Each row has a name. Each piece below is followed by the name of the row it came from, unless a question asks for something else. Each question is about the rows just above it. Places in a row count from 1.

Columns, left to right: L N G T Q A H
[-3.080,3.280,-9.340,2.144,2.233,-0.037,-4.362] : Y
[-2.535,3.414,-3.932,1.436,2.369,-9.339,-4.305] : M
[3.127,-3.671,4.456,-2.288,-2.755,0.186,4.536] : D
[-5.322,4.836,-8.302,1.712,2.622,0.981,-9.339] : R
[-5.381,4.362,-0.038,2.096,3.873,1.584,-7.418] : J
Shared by R and M: => [-9.339]
Where in the named rows is [-7.418]? => J, 7
[-0.037] is at row and place => Y, 6

Columns, left to right: C K Z V U S X
[0.162,6.168,0.616,-0.715,-1.679,2.606,-2.463] -> E
[0.077,0.617,0.616,2.221,-1.572,0.074,0.163] -> W
[-0.503,-2.138,-0.718,2.221,0.074,1.697,1.698] -> F
[0.162,6.168,0.616,1.698,-1.910,1.904,-1.346] -> P
[2.606] is at row and place => E, 6
Row and place of [-1.346] in the named rows: => P, 7
[1.697,0.074,2.221] is which row, read backwards? => F
[1.904] is at row and place => P, 6
Which value is in both F and P? => [1.698]
Where in the named rows is [0.077]? => W, 1

Columns, left to right: Rakog sefe fibu Somes
[0.028,-4.832,7.380,2.041] : Pabab
[-6.094,-7.792,7.380,-3.575] : nuro
[6.621,-4.832,7.380,2.041] : derop
[-4.682,-7.792,7.380,-7.791] : kuga
[1.440,-5.490,7.380,1.760] : lizi
[0.028,-0.228,7.380,4.007] : zera
[4.266,-4.832,7.380,2.041] : tato
[0.028,-0.886,7.380,4.007] : Bulim
[-2.327,0.430,7.380,4.007] : punol
[2.853,-0.886,7.380,4.288] : zezip
Row and place of [-2.327] in the named rows: => punol, 1
Which column holds this, read top down? [-3.575,2.041,-7.791,1.760,4.007,2.041,4.007] => Somes

Columns, left to right: Bel kar kiv zuvep
[-1.209,-0.168,-0.475,0.304] = roto
[2.296,2.078,1.704,2.231] = Rizev
[0.785,-3.325,-3.005,-3.627] = doviz
[0.522,-4.001,-4.725,-2.560] = Muliv
[-7.314,-4.215,-4.864,-3.388] = geguf
[-3.004,-1.822,-1.823,-2.233] = gibo
[0.288,-0.998,-0.666,2.295] = Veted
[2.225,-3.175,-2.352,-3.787] = Paf
which: [-3.004,-1.822,-1.823,-2.233] => gibo
[0.785,0.522] is in which column, read top down? => Bel
Row and place of [2.296] in the named rows: => Rizev, 1
[-1.823] is at row and place => gibo, 3
Which row holds this, read backwards? [2.295,-0.666] => Veted
Which row holds this, read backwards? [-4.864,-4.215] => geguf

Columns, left to right: nale Nomif meze Zon rik tus Kasog
[-4.816,-5.903,7.777,0.667,-6.264,4.221,-9.479]  Vum
[-3.054,-2.159,-4.482,-0.996,-3.793,-1.489,2.514]  soge
[7.237,5.532,-3.650,5.542,-0.372,-5.419,-1.793]  govut
[-4.701,0.424,-0.036,-7.291,4.570,-5.727,0.429]  fana
[-1.151,-6.751,4.894,-4.748,0.429,-7.042,1.078]  gisa
[0.424,-0.036,-4.701,1.293,-6.216,3.482,-9.557]  Dola
[-4.519,0.948,-1.153,-6.751,4.894,5.531,1.909]  Fave
The row with [-1.151,-6.751,4.894,-4.748,0.429,-7.042,1.078] is => gisa
[-0.036,0.424,-4.701] is which row, read backwards? => fana
Shared by fana and gisa: => [0.429]
Which row holds [4.894,-6.751,-1.153] read backwards? => Fave
Which row holds this, read backwards? [1.293,-4.701] => Dola

Columns, left to right: tufuz Fop levon Val tabag Tozen lazog
[6.057,-0.311,-1.019,6.056,-7.302,7.994,2.566] : puz
[8.146,-0.196,-2.105,3.769,-0.809,-0.810,5.728] : fumib
[6.056,3.453,-0.841,5.728,-0.448,-0.810,3.769] : mopap
Which row holds this, read backwards? [7.994,-7.302,6.056,-1.019,-0.311,6.057] => puz
Row and place of [-0.311] in the named rows: => puz, 2
Which row holds this, read backwards? [5.728,-0.810,-0.809,3.769] => fumib
Which column holds [3.769,5.728] top down? => Val
Which value is in both mopap and puz? => [6.056]

